Below is a small trained network, with its code and all its weights. Each question gives an input and a target symbol and asks what happens when units are switched off, that is, made to give their printed mean instead of their output.

import numpy as np


def w(rows, s, z=0):
    codes = np.array(rows[::2]) - 128.0
    scale = np.full(codes.shape[1], s)
    scale[-1] = z or s
    return codes * scale


def norm(h):
    return h / np.sqrt((h * h).mean(-1, keepdims=True) + 1e-5)


def f(y):
    return y / 2 * (1 + np.tanh(0.7978845608 * (y + 0.044715 * y**3)))


def softmax(a):
    e = np.exp(a - a.max(-1, keepdims=True))
    return e / e.sum(-1, keepdims=True)


def log_softmax(a):
    a = a - a.max(-1, keepdims=True)
    return a - np.log(np.exp(a).sum(-1, keepdims=True))


def net(x, mask):
    ids = ['αβγζξσψ'.index(c) for c in x.split()]
    T = len(ids)
    res = E[ids] + P[:T]
    u = 0
    for l in range(2):
        q, k, v = (norm(res) @ M[l].T for M in (Q, K, V))
        z = softmax(np.where(np.tri(T) > 0, q @ k.T / 3**0.5, -1e9)) @ v
        res = res + np.where(mask[u], z, O[l][:, -1]) @ O[l][:, :-1]
        u += 1
        y = f(norm(res) @ A[l][:, :-1].T + A[l][:, -1])
        res = res + np.where(mask[u : u + 4], y, B[l][:, -1]) @ B[l][:, :-1]
        u += 4
    return log_softmax(norm(res)[-1] @ U[:, :-1].T + U[:, -1])


Q, K, V, O, A, B = {}, {}, {}, {}, {}, {}
E = w([
[117,106,119,139,165,134],'α',
[164,25,71,134,97,87],'β',
[133,132,71,160,244,132],'γ',
[144,147,214,158,149,186],'ζ',
[163,173,114,152,229,134],'ξ',
[141,70,101,112,253,5],'σ',
[53,38,170,101,172,132],'ψ',
],0.015)
P = w([
[125,156,138,144,130,153],'0',
[93,180,111,152,167,125],'1',
[255,53,162,202,158,116],'2',
[100,121,95,142,110,156],'3',
[143,152,143,58,184,132],'4',
[187,81,203,194,110,96],'5',
[89,113,96,131,86,161],'6',
[149,143,142,65,166,134],'7',
[180,89,215,163,81,67],'8',
[97,114,95,129,89,158],'9',
[158,146,132,55,167,145],'10',
],0.016)
Q[0] = w([
[191,57,67,83,1,241],'0.h1',
[218,127,137,118,174,100],'0.h1',
[89,254,200,181,74,16],'0.h1',
],0.007)
K[0] = w([
[1,239,35,130,31,105],'0.h1',
[197,193,64,158,226,54],'0.h1',
[161,111,234,182,123,95],'0.h1',
],0.006)
V[0] = w([
[147,107,161,254,74,188],'0.h1',
[226,42,130,169,94,239],'0.h1',
[182,150,163,105,74,144],'0.h1',
],0.0058)
O[0] = w([
[39,85,102,144,39,98,117],'0.h1',
[127,194,59,162,89,136,166],'0.h1',
[143,67,162,254,109,119,2],'0.h1',
],0.0076,0.0035)
A[0] = w([
[31,164,79,36,48,165,6],'0.n1',
[102,134,106,166,163,120,56],'0.n2',
[176,174,107,236,225,66,55],'0.n3',
[2,203,77,66,142,116,100],'0.n4',
],0.0058,0.0019)
B[0] = w([
[149,50,254,64,11,88,142],'0.n1',
[174,179,185,47,74,132,137],'0.n2',
[198,22,183,83,49,141,253],'0.n3',
[207,236,225,53,212,131,197],'0.n4',
],0.0069,0.0039)
Q[1] = w([
[236,65,244,140,155,92],'1.h1',
[120,184,144,49,171,102],'1.h1',
[116,26,147,175,148,176],'1.h1',
],0.011)
K[1] = w([
[112,47,210,84,1,105],'1.h1',
[143,107,129,91,157,120],'1.h1',
[102,125,89,56,79,211],'1.h1',
],0.0096)
V[1] = w([
[252,117,172,220,111,32],'1.h1',
[52,54,103,229,114,189],'1.h1',
[171,113,190,132,136,186],'1.h1',
],0.011)
O[1] = w([
[42,198,198,204,139,20,226],'1.h1',
[171,180,180,51,180,169,3],'1.h1',
[154,254,103,49,82,78,230],'1.h1',
],0.0074,0.0048)
A[1] = w([
[54,13,124,59,125,105,90],'1.n1',
[169,95,121,190,193,106,39],'1.n2',
[29,154,148,119,84,254,1],'1.n3',
[175,49,83,97,175,65,89],'1.n4',
],0.0092,0.0055)
B[1] = w([
[253,155,151,135,118,110,191],'1.n1',
[105,142,181,86,13,119,155],'1.n2',
[131,182,223,149,193,145,141],'1.n3',
[107,104,176,167,161,164,252],'1.n4',
],0.014,0.0045)
U = w([
[87,114,161,80,60,98,132],'α',
[151,89,73,170,66,144,189],'β',
[116,73,76,137,162,206,252],'γ',
[89,114,188,162,144,231,197],'ζ',
[174,183,88,179,140,107,129],'ξ',
[99,95,164,182,192,88,4],'σ',
[185,115,141,8,155,159,29],'ψ',
],0.012,0.0039)

Each question gives the input, a string of symbols that net reads in full, and the target symbol t.
The units are the heads (3 rows each of Q, K, V and O) and the neurons (one row each of A and B). Each row of codes is followed by its name. A weight is (code - 128) times the scale printed after its matrix; where a second scale follows, it is the last column's (O, A, B and U).
mask holds one flag per unit, layer by layer, with each layer's heads first. A switched-off unit (its flag False) gives its mean, the last column of its rows in O or B, instead of its output. The means were averaged over made-up inputs and are rounded, as every weight is.
A unit's drop is (log p(t) with every unit on - log p(t) with that unit switched off) / (log p(t) with every unit on - log p(t) with every unit switched off).
The circuit of an input: a set's keep is (log p(t) with only the set's units on - log p(t) with every unit switched off) / (log p(t) with every unit on - log p(t) with every unit switched off). Starting from all 10 units, units are removed one at a time, each time the one whose removal leaves the highest keep (on an exact tie, the one counted first), for as long as the keep stays at least 0.8.
circuit, biggest first: the units of the circuit, biggest drop first
k most important neurons: the k neurons with the biggest drops, biggest first
top k neurons in layer l: the k neurons of layer l with the biggest drops, biggest first
input ψ γ γ σ ξ γ β ξ α, target ζ: circuit, biggest first -> [1.h1, 0.n1, 0.n3]
input ζ γ α, target ψ: circuit, biggest first -> [0.h1, 1.h1]
input β α α ψ γ α ψ ζ α, target β: circuit, biggest first -> [0.n1, 0.h1, 0.n4, 1.h1]
input ξ α ξ ζ σ α γ ψ ξ ξ α, target ξ: circuit, biggest first -> [1.h1]
input α σ ξ α ψ σ, target β: circuit, biggest first -> [0.n1, 1.h1, 0.n4]
input ζ γ γ, target ψ: circuit, biggest first -> [1.h1, 0.h1]
input ζ γ β, target ψ: 2 most important neurons -> [0.n4, 1.n2]
input σ ψ ξ ψ β σ γ ζ ξ, target α: top 3 neurons in layer 0 -> [0.n3, 0.n4, 0.n1]
input σ ξ ψ ζ ψ ξ, target ψ: circuit, biggest first -> [0.h1, 1.h1]
input ψ γ ξ α σ β ξ ζ, target ξ: top 3 neurons in layer 1 -> [1.n4, 1.n2, 1.n3]
input γ ξ β γ ψ γ ζ β ζ, target ψ: 2 most important neurons -> [0.n1, 1.n4]
input σ ξ ξ ζ α α, target ψ: 2 most important neurons -> [0.n1, 0.n4]
input ψ ψ β ψ β ξ α ψ σ, target β: 3 most important neurons -> [0.n1, 0.n4, 0.n3]
input ξ α β, target σ: circuit, biggest first -> [1.h1]
input α β β α ζ ζ, target β: 3 most important neurons -> [0.n1, 0.n4, 1.n4]
input ξ γ γ γ β γ α γ γ ξ ζ, target ξ: top 2 neurons in layer 1 -> [1.n4, 1.n2]
input α ψ α ζ ψ σ α α γ, target β: circuit, biggest first -> [0.n1, 0.n4, 1.h1]
input ζ σ ψ ζ ζ ξ ζ β ξ, target ψ: circuit, biggest first -> [1.h1, 0.h1]
input α β ψ, target β: 3 most important neurons -> [0.n1, 0.n4, 1.n1]
input ξ ψ γ β ψ σ σ γ ζ γ σ, target σ: circuit, biggest first -> [1.h1, 1.n4]
input β ζ ψ ψ ξ β, target γ: most important neuron -> [0.n1]
input γ β ξ ξ σ ζ ψ ζ α, target β: circuit, biggest first -> [0.n1, 0.n4, 0.h1, 1.h1]
input β ψ β, target ζ: 2 most important neurons -> [1.n4, 1.n2]
input ψ ψ α, target γ: top 2 neurons in layer 1 -> [1.n4, 1.n1]
